Below is a small trained network, with its code and all its weights. Each question gives an input and a target symbol and asks what happens when units are switched off, that is, made to give their printed mean instead of their output.

import numpy as np


def w(rows, s, z=0):
    codes = np.array(rows[::2]) - 128.0
    scale = np.full(codes.shape[1], s)
    scale[-1] = z or s
    return codes * scale


def f(y):
    return np.maximum(y, 0)


def softmax(a):
    e = np.exp(a - a.max(-1, keepdims=True))
    return e / e.sum(-1, keepdims=True)


def log_softmax(a):
    a = a - a.max(-1, keepdims=True)
    return a - np.log(np.exp(a).sum(-1, keepdims=True))


def net(x, mask):
    ids = ['ΛΠΦΨΩβδεζητ'.index(c) for c in x.split()]
    T = len(ids)
    res = E[ids] + P[:T]
    u = 0
    for l in range(2):
        r = res
        for j in range(2):
            rows = slice(3 * j, 3 * j + 3)
            q, k, v = (r @ M[l][rows].T for M in (Q, K, V))
            z = softmax(np.where(np.tri(T) > 0, q @ k.T / 3**0.5, -1e9)) @ v
            o = O[l][rows]
            res = res + np.where(mask[u + j], z, o[:, -1]) @ o[:, :-1]
        u += 2
        y = f(res @ A[l][:, :-1].T + A[l][:, -1])
        res = res + np.where(mask[u : u + 12], y, B[l][:, -1]) @ B[l][:, :-1]
        u += 12
    return log_softmax(res[-1] @ U[:, :-1].T + U[:, -1])


Q, K, V, O, A, B = {}, {}, {}, {}, {}, {}
E = w([
[140,118,178,153,119,70,140,142,148,45,119],'Λ',
[82,159,171,113,125,167,163,70,154,162,137],'Π',
[187,117,169,123,121,115,107,159,96,155,157],'Φ',
[100,154,90,193,149,39,152,119,144,185,134],'Ψ',
[126,206,174,124,139,127,196,108,89,130,104],'Ω',
[135,186,169,119,60,71,176,114,122,126,117],'β',
[125,99,85,145,59,104,160,151,88,76,159],'δ',
[127,160,49,57,133,119,107,166,123,162,122],'ε',
[97,121,175,150,45,152,136,142,135,110,187],'ζ',
[103,160,196,97,191,77,150,122,79,121,150],'η',
[115,110,150,159,77,113,98,134,5,94,92],'τ',
],0.025)
P = w([
[129,240,118,228,253,65,47,34,163,15,194],'0',
[137,207,118,202,157,115,48,73,166,188,234],'1',
[102,182,146,173,140,115,45,115,176,205,240],'2',
[100,161,177,139,130,107,68,139,151,184,214],'3',
[71,139,178,116,118,114,102,158,137,136,197],'4',
[47,123,193,88,114,116,126,175,126,131,170],'5',
[34,85,188,71,99,119,148,199,97,93,144],'6',
[32,70,176,62,88,113,184,220,85,75,112],'7',
[37,59,169,53,91,110,219,250,64,57,86],'8',
],0.0054)
Q[0] = w([
[179,92,108,117,113,151,119,90,126,113,105],'L0H0',
[1,133,160,116,93,38,160,193,89,148,119],'L0H0',
[104,160,154,71,126,38,140,160,126,103,210],'L0H0',
[202,76,155,201,112,174,141,123,131,85,150],'L0H1',
[111,68,153,131,180,133,133,51,138,71,158],'L0H1',
[116,136,93,168,130,97,122,113,136,181,158],'L0H1',
],0.0076)
K[0] = w([
[135,171,77,156,122,112,113,117,166,119,78],'L0H0',
[62,48,143,47,93,114,147,183,66,116,123],'L0H0',
[39,96,159,89,152,94,170,152,104,157,153],'L0H0',
[184,77,149,202,90,154,165,118,171,93,152],'L0H1',
[146,118,254,141,177,75,195,88,168,161,115],'L0H1',
[99,175,173,124,124,130,71,174,130,151,159],'L0H1',
],0.0068)
V[0] = w([
[123,230,110,174,80,142,50,101,192,190,27],'L0H0',
[160,189,254,149,205,1,253,51,97,183,119],'L0H0',
[101,68,85,37,243,88,118,136,93,102,164],'L0H0',
[141,190,133,202,165,55,161,87,168,197,152],'L0H1',
[182,75,139,200,177,69,31,161,64,98,112],'L0H1',
[150,162,212,154,170,162,22,123,251,145,171],'L0H1',
],0.0045)
O[0] = w([
[147,142,55,157,75,90,107,144,141,160,60,4],'L0H0',
[102,25,115,55,145,122,150,93,100,142,182,204],'L0H0',
[102,118,98,91,176,72,2,124,165,80,115,149],'L0H0',
[109,131,177,172,114,95,132,104,129,97,125,165],'L0H1',
[111,118,171,135,165,85,149,130,128,196,125,97],'L0H1',
[133,96,94,169,171,97,165,185,122,101,91,72],'L0H1',
],0.0075,0.0027)
A[0] = w([
[148,136,91,121,135,233,143,98,148,200,134,143],'L0N0',
[129,67,75,144,111,126,124,120,118,107,165,130],'L0N1',
[106,156,106,187,89,70,110,114,139,105,175,151],'L0N2',
[159,195,164,114,134,155,93,93,108,135,134,254],'L0N3',
[137,139,156,107,161,137,170,81,122,178,136,177],'L0N4',
[139,181,139,100,167,88,146,88,69,152,132,215],'L0N5',
[118,130,145,154,139,135,153,110,92,103,112,240],'L0N6',
[129,126,112,105,109,70,103,179,166,95,107,149],'L0N7',
[217,70,103,136,112,147,132,161,103,180,161,167],'L0N8',
[157,124,75,170,165,74,105,165,68,2,130,125],'L0N9',
[93,104,125,128,85,154,134,125,121,146,110,156],'L0N10',
[89,146,168,159,176,174,143,149,105,118,172,146],'L0N11',
],0.0081,0.0018)
B[0] = w([
[164,218,75,92,60,65,65,138,166,57,202,163],'L0N0',
[93,142,127,122,165,199,169,65,165,129,111,171],'L0N1',
[95,191,138,119,160,109,91,106,135,170,194,254],'L0N2',
[109,121,91,139,173,121,156,117,92,92,193,197],'L0N3',
[149,144,135,208,68,212,125,117,128,56,116,189],'L0N4',
[107,72,117,127,127,200,132,133,140,132,193,254],'L0N5',
[106,198,82,126,103,149,200,140,125,113,154,206],'L0N6',
[129,149,127,2,191,181,189,102,107,146,131,219],'L0N7',
[159,168,151,184,174,133,109,128,131,53,186,162],'L0N8',
[145,191,192,114,181,137,119,126,118,105,148,232],'L0N9',
[154,159,126,144,120,146,68,119,151,81,149,176],'L0N10',
[146,93,54,144,121,97,112,164,158,92,100,230],'L0N11',
],0.0069,0.0056)
Q[1] = w([
[128,73,154,127,96,176,160,112,95,107,71],'L1H0',
[108,142,89,91,121,165,154,134,150,91,99],'L1H0',
[147,224,169,54,69,191,165,163,40,1,231],'L1H0',
[82,117,125,179,142,145,103,193,110,139,141],'L1H1',
[79,141,193,112,97,123,110,119,159,70,121],'L1H1',
[113,130,106,186,116,125,127,123,102,98,219],'L1H1',
],0.008)
K[1] = w([
[218,152,124,97,153,136,119,98,159,89,166],'L1H0',
[127,96,159,99,124,84,157,150,133,104,171],'L1H0',
[91,93,172,71,73,179,70,254,98,84,74],'L1H0',
[159,127,117,78,114,123,87,162,126,149,126],'L1H1',
[51,98,169,102,83,156,86,165,159,95,132],'L1H1',
[86,108,182,221,85,73,143,118,74,66,75],'L1H1',
],0.0074)
V[1] = w([
[179,150,92,5,112,147,145,162,121,159,121],'L1H0',
[94,101,77,118,149,113,122,185,253,115,207],'L1H0',
[233,150,82,148,175,145,216,128,112,38,118],'L1H0',
[149,176,22,37,143,78,205,201,154,154,179],'L1H1',
[125,87,36,132,121,150,95,151,93,127,124],'L1H1',
[107,118,187,183,119,186,137,91,182,144,83],'L1H1',
],0.0047)
O[1] = w([
[254,213,119,85,175,158,147,68,191,211,121,153],'L1H0',
[225,107,31,113,168,95,235,119,169,48,147,254],'L1H0',
[168,146,169,152,137,154,23,59,63,116,90,110],'L1H0',
[183,98,131,211,20,103,171,53,24,151,104,211],'L1H1',
[95,86,102,184,32,246,168,156,103,158,161,59],'L1H1',
[88,217,69,88,149,76,166,104,193,101,143,24],'L1H1',
],0.0059,0.0044)
A[1] = w([
[94,180,154,94,173,101,57,130,192,156,178,166],'L1N0',
[136,193,88,219,116,159,51,124,124,113,84,179],'L1N1',
[111,138,110,77,146,104,98,175,120,111,123,147],'L1N2',
[160,116,157,154,112,96,106,161,153,135,174,81],'L1N3',
[84,90,191,128,255,70,159,150,145,165,121,127],'L1N4',
[81,152,92,111,166,104,106,163,178,147,138,1],'L1N5',
[134,121,124,90,125,132,98,117,165,133,155,183],'L1N6',
[91,128,73,172,128,146,164,124,151,106,55,81],'L1N7',
[147,165,181,149,166,159,123,83,229,113,148,82],'L1N8',
[97,160,97,112,94,157,165,79,123,55,109,136],'L1N9',
[128,196,117,68,75,94,80,124,64,115,161,163],'L1N10',
[77,82,142,111,148,143,122,64,101,105,157,179],'L1N11',
],0.0074,0.0019)
B[1] = w([
[137,94,145,183,217,169,55,121,59,173,91,192],'L1N0',
[57,118,127,81,160,96,99,196,254,115,148,151],'L1N1',
[162,212,183,150,158,50,86,184,136,64,158,169],'L1N2',
[189,140,143,117,147,203,124,150,122,27,117,159],'L1N3',
[144,160,129,162,5,109,124,162,80,165,72,186],'L1N4',
[181,143,116,206,190,212,124,36,85,228,77,149],'L1N5',
[126,161,140,163,144,67,180,169,177,162,222,167],'L1N6',
[71,210,49,137,116,86,136,156,205,34,137,133],'L1N7',
[91,168,33,31,119,97,72,144,91,185,101,173],'L1N8',
[217,140,139,165,171,129,51,75,100,161,120,198],'L1N9',
[108,149,207,152,152,133,234,142,214,191,172,246],'L1N10',
[45,120,101,83,117,151,203,112,207,83,44,197],'L1N11',
],0.0049,0.011)
U = w([
[151,141,139,108,128,68,100,140,130,95,88,31],'Λ',
[99,160,68,95,103,169,57,91,157,88,94,65],'Π',
[207,54,156,166,162,168,100,132,97,115,154,46],'Φ',
[115,107,81,174,140,105,147,140,100,147,119,40],'Ψ',
[156,114,91,148,115,254,175,107,58,109,87,164],'Ω',
[156,104,170,108,32,123,181,90,113,159,159,142],'β',
[121,151,173,175,236,155,153,91,155,98,194,252],'δ',
[155,162,77,72,136,144,109,133,51,193,169,182],'ε',
[141,165,80,129,70,123,184,244,145,85,188,184],'ζ',
[114,34,99,73,193,135,159,114,150,103,168,14],'η',
[70,131,157,129,138,214,114,186,100,179,135,70],'τ',
],0.0064,0.0022)

Each question gives the input, a string of symbols that net reads in full, and the target symbol t.
The units are the heads (3 rows each of Q, K, V and O) and the neurons (one row each of A and B). Each row of codes is followed by its name. A weight is (code - 128) times the scale printed after its matrix; where a second scale follows, it is the last column's (O, A, B and U).
mask holds one flag per unit, layer by layer, with each layer's heads first. A switched-off unit (its flag False) gives its mean, the last column of its rows in O or B, instead of its output. The means were averaged over made-up inputs and are rounded, as every weight is.
A unit's drop is (log p(t) with every unit on - log p(t) with that unit switched off) / (log p(t) with every unit on - log p(t) with every unit switched off).
The circuit of an input: a set's keep is (log p(t) with only the set's units on - log p(t) with every unit switched off) / (log p(t) with every unit on - log p(t) with every unit switched off). Starting from the 12 units with the biggest drops (on a tie, the unit counted first), units are removed one at a time, each time the one whose removal leaves the highest keep (on an exact tie, the one counted first), for as long as the keep stays at least 0.8.
units of the circuit, in order: the units of the circuit, biggest drop first
most important unit: the unit with the biggest drop
k most important neurons: the k neurons with the biggest drops, biggest first
k most important neurons of layer l: the k neurons of layer l with the biggest drops, biggest first
which heads matter: for each layer, one digit per head in row order, 1 if its drop is at least 0.15 and else 0, layers parted by /
drop of u: that unit's drop, to one decimal
input β Λ ε δ Ψ τ ζ Λ η, target η: units of the circuit, in order : (L0H0)
input η η ε, target η: units of the circuit, in order : (L0H0, L1H0)
input τ Φ ε ζ ε β τ δ, target δ: units of the circuit, in order : (L0N9, L1H1, L0N1)
input Ψ ζ Λ, target ζ: which heads matter : 11 / 10
input Π ε β ε ζ ε Φ τ η, target τ: units of the circuit, in order : (L1H0, L1N4)
input Φ η Π Ψ Ω ε Φ ε Λ, target ε: 3 most important neurons : (L1N8, L0N7, L0N9)
input Ω τ ε Ψ Λ τ β, target τ: units of the circuit, in order : (L1H0, L1H1)
input ε Π Ω ε ζ Φ, target ζ: units of the circuit, in order : (L1N9, L0N7, L1H0)
input Φ ζ η Ψ Ψ, target Ψ: units of the circuit, in order : (L1N4, L0H1, L1H0, L1N10)
input δ Ψ Π, target Π: units of the circuit, in order : (L0N4, L1N8, L1N10)
input η β ε, target δ: units of the circuit, in order : (L1N2, L1N8, L1N4, L1N10)
input Λ Ψ ζ, target ζ: 2 most important neurons : (L0N11, L0N7)
input ε Π Ψ ζ ζ ε, target ζ: 2 most important neurons : (L0N0, L0N2)
input ε ε ε Φ η ζ, target η: most important neuron of layer 0 : (L0N1)
input Φ Φ β Φ, target Φ: 2 most important neurons of layer 1 : (L1N10, L1N3)
input τ Λ Λ ε ζ Π ε δ, target δ: 2 most important neurons : (L0N9, L1N4)
input ζ Φ β Φ, target Φ: which heads matter : 01 / 10
input ε Λ ε Λ, target Λ: 3 most important neurons : (L1N4, L1N8, L0N5)
input Ψ η ε δ Λ ε ε β, target ε: 2 most important neurons of layer 1 : (L1N8, L1N11)
input η δ Λ Λ Π Ψ τ Ψ Φ, target τ: units of the circuit, in order : (L1H0)
input τ δ ζ ε τ ζ, target τ: 2 most important neurons : (L0N2, L1N0)
input Ω η ζ τ ζ Φ Π, target Π: 3 most important neurons : (L0N4, L1N10, L1N8)
input Φ ζ Ψ, target ζ: 3 most important neurons of layer 1 : (L1N4, L1N7, L1N9)
input δ ε Φ Λ, target Λ: 3 most important neurons of layer 1 : (L1N4, L1N8, L1N10)
input ε τ ζ η ε Φ Φ η Ω, target Ω: 2 most important neurons of layer 0 : (L0N4, L0N2)
input Φ δ Π ε τ δ β τ ζ, target τ: drop of L1H0 : 1.1
input ζ β ζ Ψ, target ζ: most important unit : L0H0
input τ τ Φ ζ Φ Φ ε Π τ, target τ: drop of L1H0 : 0.8
input Ω ε Ψ Ω η η Ψ, target η: drop of L1N11 : 0.2
